[123 124 131 135 153 115] → 124
[139 109 155 110] → 109
[116 151 132 103] → 151
[131 145 146  98 142] → 145
[121 138 108 147 106 140] → 138
[ 98 137 140 100 118] → 137
[150 108 152 124] → 108
---
[[138 118 138 132 142 121]
 [131 124 129 120 124 106]
 [114 146 138 137 135 143]] ans = 121

[[128 129 125 120 118]
 [128 125 129 106 118]
 [128 128 129 134 131]] ans = 118

[[119 133 110 134 147]
 [116 130 107 137 151]
 [119 130 114 127 141]] ans = 147

[[145 102 107 148]
 [138 104 107 140]
 [138 100 107 143]] ans = 148

[[125 136 108 118  99 137 153]
 [118 137 115 122 116 131 128]
 [115 138 115 118 114 130 131]] ans = 153

[[156 115 115 114]
 [145 110 117 122]
 [150 133 125 116]] ans = 114
---
[141 104 143 109 147 122 139] yields 109

[[124 139 111 138 106]
 [129 118 142 118 144]
 [121 137 110 136 110]] yields 142

[[126 102 123 134 137 114 116]
 [131 110 129 126 139 108 127]
 [132 129 128 127 125 126 127]] yields 126

[133 128 139 150 146 158 136] yields 150

[128 105 153 149 142] yields 153

[[110 117 110 124 143]
 [130 130 134 128 124]
 [107 111 105 121 145]] yields 134
---
[132 125 121 127 105 111] Answer: 121

[122 128 129 143 154 146 144] Answer: 143

[[133 130 131 125]
 [146 115 153 106]] Answer: 146

[[152 121 124 123]
 [157 145 126 115]
 [157 150 126 116]] Answer: 157

[114 144 133 151 122] Answer: 144

[[125 139 121  99 100]
 [114 147 151 124 108]] Answer: 147

[124 120 132 153 132 138] Answer: 132

[102 129 122 131 123 138] Answer: 122
---
[148 115 124 126 100] => 148, 100

[128 144 134 124 125 125 155] => 155, 124

[102 112 121 122] => 122, 102

[148 120 154 131 151] => 154, 120

[[115 111 149 127 157 118 155]
 [133 138 117 129 110 133 112]] => 157, 110

[[113 128 137 134 112 129 114]
 [140 128 103 142 127 131 123]
 [125 126 150 121 125 121 127]] => 150, 103

[151 112 132 137 143 156 106] => 156, 106

[128 155 142 105] => 155, 105

[134 132 121 127 108 110 103] => 134, 103

[[111 128 139 148 116]
 [104 122 126 149 120]
 [112 123 128 150 122]] => 150, 104
---
[146 129 124 121 151 141] → 129

[[108 157 110 123 139 137 104]
 [140 109 136 123 123 127 142]] → 157

[104 104 115 108] → 104

[134 112 135 107] → 112

[139 104 117 129] → 104

[[121 113 107 132 131]
 [131 106 123 133 135]] → 113

[147 106 144 130 129 144 101] → 106

[151 123 144 119 158 113 127] → 123
---
[131 107 139 111 142] ans = 142, 139

[[132 127 126 124]
 [152 141 155 156]
 [136 126 125 122]] ans = 156, 155

[[122 138 130 154 128]
 [128 135 136 111 130]] ans = 154, 138

[151 157 153 133 118] ans = 157, 153

[[142 137 137 137 121 148]
 [150 139 120 141 123 126]] ans = 150, 148

[[130 131 125 118 126 130 128]
 [108 126 148 129 153 129 105]] ans = 153, 148

[155 150 125 146 129] ans = 155, 150

[[124 130 130 130 131 128 149]
 [130 130 135 131 121 129 136]] ans = 149, 136

[[121 121 116 135]
 [133 151 125 138]
 [123 111 126 116]] ans = 151, 138
---
array([106, 121, 117, 141, 119]) >> 141, 106

array([[113, 102, 121, 147],
       [120, 111, 139, 156]]) >> 156, 102

array([[114, 128, 127, 140, 131, 122],
       [102, 128, 149, 152, 143, 119]]) >> 152, 102

array([120, 126, 142, 154]) >> 154, 120

array([[127, 146, 133, 122],
       [126,  99, 144, 129]]) >> 146, 99

array([135, 119,  99, 121, 125, 120]) >> 135, 99

array([138, 104, 124, 143, 128, 120]) >> 143, 104

array([109, 117, 134, 132, 106]) >> 134, 106

array([135, 131, 132, 154]) >> 154, 131
---
[[119 147 108 138]
 [143 101 152 118]
 [127 138 121 124]] | 124

[[140 146 132 144 136 107]
 [149 131 123 148 112 106]
 [154 125 118 149 103 107]] | 107

[[153 144 122 119 118 126]
 [156 110 111 141 118 141]
 [117 107 121 141 118 151]] | 151

[[135 121 119 130 116 128 129]
 [134 124 106 127 106 120 134]
 [134 131 132 136 129 132 129]] | 129

[[125 123 115 111 104 142 120]
 [137 128 109 121 123 122 136]
 [126 116 133 135 114 139 137]] | 137

[[151 136 142 127 115]
 [110 123 114 130 135]
 [123 124 123 125 126]] | 126
---
[[127 105 124 115 132 123]
 [127  99 125 115 113 117]
 [127 100 126 152 143 103]] 126

[145 109 107 129] 107

[146 106 146 109 148] 146

[[149 129 152 110 109]
 [158 129 129 108 110]] 129

[[133 124 126 127 126 135 128]
 [132 125 129 124 128 152 129]] 129

[148 123 146 129 136 105 104] 146

[[113 130 103 115 139]
 [140 133 142 139 122]
 [120 133 123 131 142]] 123

[124 121 132 152] 132
---
array([154, 157, 128, 143, 128, 139, 144]) -> 154
array([131, 130, 128, 153, 134]) -> 131
array([134, 127, 111, 137, 134, 118, 152]) -> 134
array([127, 131, 125, 104, 146, 142]) -> 127
array([155, 126, 119, 125, 104, 142]) -> 155
array([115, 149, 150, 104, 110, 121]) -> 115
array([137, 113, 133, 112, 125, 153]) -> 137
---
Q: [134 124 113 100]
A: 134, 124
Q: [116 128 136 106 146 108]
A: 146, 136
Q: [114 150 136 107 109 100 103]
A: 150, 136
Q: [129 121 126 149  98 104 137]
A: 149, 137
Q: [121 124 119 113 102 117]
A: 124, 121
Q: [113 128 119 127 157 117 138]
A: 157, 138
---
[[131 120 134 134 143 127 130]
 [135 126 123 152 133 151 119]
 [138 130 126 129 134 129 141]] -> 130

[[136 134 121 124]
 [127 131 117 121]
 [133 110 143 155]] -> 124

[[127 127 126 120 100]
 [130 130 137 125 122]
 [128 127 135 123 117]] -> 100

[[127 117 117 106 113 139]
 [121 128 123 119 124 132]
 [134 123 125 131 128 131]] -> 139

[[ 99 130 137 131]
 [111 127 132 128]
 [138 118 135 130]] -> 131

[[127 103 137 132 126]
 [124 104 135 127 119]
 [123 146 117 112 114]] -> 126
---
[[115 138 125  98 122]
 [131 133 129 111 120]
 [114 137 124 101 124]] | 122, 114

[120 114 148 154 126] | 126, 120

[131 135 148 122 130 104 119] | 119, 131

[128 142 132 134 148 150] | 150, 128

[[142 122 142 158]
 [128 128 127 128]
 [143 133 144 117]] | 158, 143

[[109 130 118 157 141]
 [128 144 133 154 134]
 [130 139 121 126 128]] | 141, 130

[128 126 155 112 124] | 124, 128

[112 142 135 150 137 115] | 115, 112

[[118 111 153 145]
 [134 139 133 131]
 [129 128 141 132]] | 145, 129
---
[114 133 130 125 101 136] yields 114, 136

[[131 137 148 136 144 134 110]
 [121 145 124 149 126 119 126]] yields 131, 126

[155 139 144 125 119] yields 155, 119

[[149 119 114 133 111 121]
 [124 132 122 135 113 134]] yields 149, 134

[[129 113 154 132 121]
 [130 121 140 126 129]
 [128 122 138 126 128]] yields 129, 128

[133 125 127 151 139 142] yields 133, 142

[129 118 131 107 126] yields 129, 126

[[128 138 138 141 139 126 133]
 [132 120 116 113 133 143 139]
 [105 133 130 134 123 129 134]] yields 128, 134

[128  98 149 139 127] yields 128, 127

[[109 105 121 147 140 120]
 [153 119 127 129 125 136]
 [127 152 133 106 117 128]] yields 109, 128
---
[[126, 135, 129, 136, 130], [127, 100, 132, 115, 141], [105, 139, 133, 147, 152]] >> 129
[104, 126, 128, 133, 116, 122, 122] >> 116
[127, 138, 149, 131] >> 138
[129, 143, 127, 108, 150, 157] >> 108
[[120, 127, 149, 147], [125, 125, 119, 114], [134, 122, 126, 130]] >> 127
[[117, 139, 115, 122, 115, 157, 125], [117, 139, 115, 122, 123, 157, 123], [126, 129, 140, 126, 123, 121, 142]] >> 115
---
[[121 134 143 109 102]
 [115 124 143 144 113]
 [124 147 118 142 113]] gives 143

[124 128 150 153] gives 150

[128 104 154 143] gives 154

[[103 138 126 139]
 [138 109 134 118]
 [122 111 129 119]] gives 126

[[148 150 130 128 128 130]
 [128 128 139 157 133 128]] gives 130

[146 140 107 117 125 100] gives 107

[109 106 115 107 103 131 140] gives 115
---
[[140, 146, 135, 135, 103], [130, 130, 128, 136, 113], [132, 131, 128, 135, 111]] Out: 128
[[124, 131, 123, 123, 115, 124, 111], [125, 129, 118, 127, 120, 128, 117], [134, 142, 125, 129, 111, 119, 99]] Out: 125
[[152, 125, 144, 143, 132, 120, 117], [109, 111, 155, 115, 115, 126, 149], [139, 137, 143, 153, 116, 105, 156]] Out: 143
[[119, 120, 140, 130, 127, 130, 143], [122, 145, 115, 136, 116, 118, 135], [111, 118, 146, 133, 123, 129, 155]] Out: 146
[[140, 137, 117, 116, 140, 106], [137, 137, 112, 123, 136, 108], [139, 146, 115, 119, 146, 107]] Out: 115
[[122, 111, 125, 105, 131, 115, 142], [142, 121, 123, 149, 138, 151, 133], [127, 128, 118, 116, 123, 121, 142]] Out: 118
[[142, 139, 138, 145, 122, 105], [101, 115, 125, 117, 128, 157], [140, 133, 142, 135, 123, 124]] Out: 142
---
[147 134 132 137 152] --> 132, 152
[110 106 109 140 149 125 134] --> 140, 149
[131 117 151 131 136] --> 151, 151
[146 140 122 127 103] --> 122, 146
[119 122 124 137 141 157 115] --> 137, 157
[140  99 108 139 138 113 105] --> 139, 140
